Here is a tiny trained network, its code and every weight. The questions are about switching its units off for an input and a class, where a switched-off unit gives its printed mean instead of its output.

import numpy as np


def w(rows, s, z=0):
    codes = np.array(rows[::2]) - 128.0
    scale = np.full(codes.shape[1], s)
    scale[-1] = z or s
    return codes * scale


def f(y):
    return y / 2 * (1 + np.tanh(0.7978845608 * (y + 0.044715 * y**3)))


def log_softmax(a):
    a = a - a.max(-1, keepdims=True)
    return a - np.log(np.exp(a).sum(-1, keepdims=True))


def net(x, mask):
    res = np.array(x, float).reshape(1, 6) / 4 @ E
    y = f(res @ A[0][:, :-1].T + A[0][:, -1])
    res = res + np.where(mask, y, B[0][:, -1]) @ B[0][:, :-1]
    return log_softmax(res[-1] @ U[:, :-1].T + U[:, -1])


A, B = {}, {}
E = w([
[96,117,93,73,100,129,81],'x0',
[115,115,78,124,102,141,106],'x1',
[171,34,44,94,254,153,115],'x2',
[25,70,134,240,147,126,51],'x3',
[128,144,162,91,157,104,117],'x4',
[184,25,125,166,48,19,99],'x5',
],0.0072)
A[0] = w([
[138,95,103,116,184,119,129,3],'neuron 0',
[27,184,140,115,194,228,203,11],'neuron 1',
[177,72,172,148,98,51,131,26],'neuron 2',
[85,85,123,207,167,130,132,136],'neuron 3',
[254,157,80,99,106,133,224,119],'neuron 4',
[60,219,128,119,71,65,159,42],'neuron 5',
[199,60,73,101,252,160,92,52],'neuron 6',
],0.0086,0.0045)
B[0] = w([
[79,118,70,246,58,144,154,140],'neuron 0',
[148,43,66,103,148,58,167,219],'neuron 1',
[159,79,88,126,146,75,141,184],'neuron 2',
[73,185,125,58,125,115,63,194],'neuron 3',
[52,176,136,123,161,83,78,253],'neuron 4',
[104,72,129,151,77,122,182,180],'neuron 5',
[74,121,178,176,86,149,187,254],'neuron 6',
],0.012,0.0069)
U = w([
[176,59,63,134,160,79,145,63],'0',
[107,118,190,179,83,150,190,34],'1',
[150,135,140,145,152,135,120,255],'2',
[143,131,150,133,147,137,123,229],'3',
[146,132,145,140,143,137,127,224],'4',
[96,176,136,127,153,102,81,39],'5',
[249,182,123,142,150,215,110,54],'6',
],0.013,0.0096)

Each question gives the input, the list of numbers given to net, and the class t.
The units are the neurons (one row each of A and B). Each row of codes is followed by its name. A weight is (code - 128) times the scale printed after its matrix; where a second scale follows, it is the last column's (A, B and U).
mask holds one flag per neuron, in row order. A switched-off neuron (its flag False) gives its mean, the last column of its row in B, instead of its output. The means were averaged over made-up inputs and are rounded, as every weight is.
A unit's drop is (log p(t) with every unit on - log p(t) with that unit switched off) / (log p(t) with every unit on - log p(t) with every unit switched off).
The circuit of an input: a set's keep is (log p(t) with only the set's units on - log p(t) with every unit switched off) / (log p(t) with every unit on - log p(t) with every unit switched off). Starting from all 7 units, units are removed one at a time, each time the one whose removal leaves the highest keep (on an exact tie, the one counted first), for as long as the keep stays at least 0.8.
units of the circuit, in order: the units of the circuit, biggest drop first
unit that matters most: the unit with the biggest drop
k most important neurons: the k neurons with the biggest drops, biggest first
drop of u: that unit's drop, to one decimal
input [-5,-7,-5,7,3,7], class 0: units of the circuit, in order => neuron 2
input [5,2,0,-6,-2,2], class 5: 2 most important neurons => neuron 4; neuron 1
input [4,1,6,5,-1,1], class 1: 2 most important neurons => neuron 6; neuron 4
input [7,3,5,-4,3,4], class 4: units of the circuit, in order => neuron 1; neuron 6
input [5,6,-6,-5,5,-3], class 1: 2 most important neurons => neuron 5; neuron 3
input [2,-6,-6,-8,-7,3], class 5: 3 most important neurons => neuron 4; neuron 6; neuron 1
input [-6,-6,7,6,-2,-8], class 0: 2 most important neurons => neuron 1; neuron 4
input [4,2,0,6,-3,-7], class 0: 3 most important neurons => neuron 1; neuron 4; neuron 6
input [-1,1,-7,-8,-4,3], class 5: 2 most important neurons => neuron 4; neuron 6
input [1,3,-6,-4,2,7], class 0: 2 most important neurons => neuron 2; neuron 6
input [0,0,5,4,1,3], class 1: 4 most important neurons => neuron 6; neuron 4; neuron 1; neuron 0
input [1,-3,8,5,-3,-5], class 1: 2 most important neurons => neuron 6; neuron 0
input [-5,-6,-4,0,-8,8], class 0: 2 most important neurons => neuron 2; neuron 6
input [3,4,6,3,2,2], class 1: most important neuron => neuron 6
input [-3,2,-2,7,0,-2], class 5: 2 most important neurons => neuron 3; neuron 6
input [-4,1,8,7,-1,5], class 1: 2 most important neurons => neuron 6; neuron 0
input [3,3,0,-8,3,-6], class 5: 2 most important neurons => neuron 4; neuron 2
input [0,0,7,6,2,-2], class 1: drop of neuron 3 => -0.1
input [0,3,0,-5,-6,-6], class 0: drop of neuron 1 => 1.2
input [7,2,-4,-5,2,-7], class 0: drop of neuron 1 => 0.7
input [1,3,8,4,8,-1], class 1: drop of neuron 2 => 0.0
input [4,4,-7,-1,7,-1], class 1: unit that matters most => neuron 5
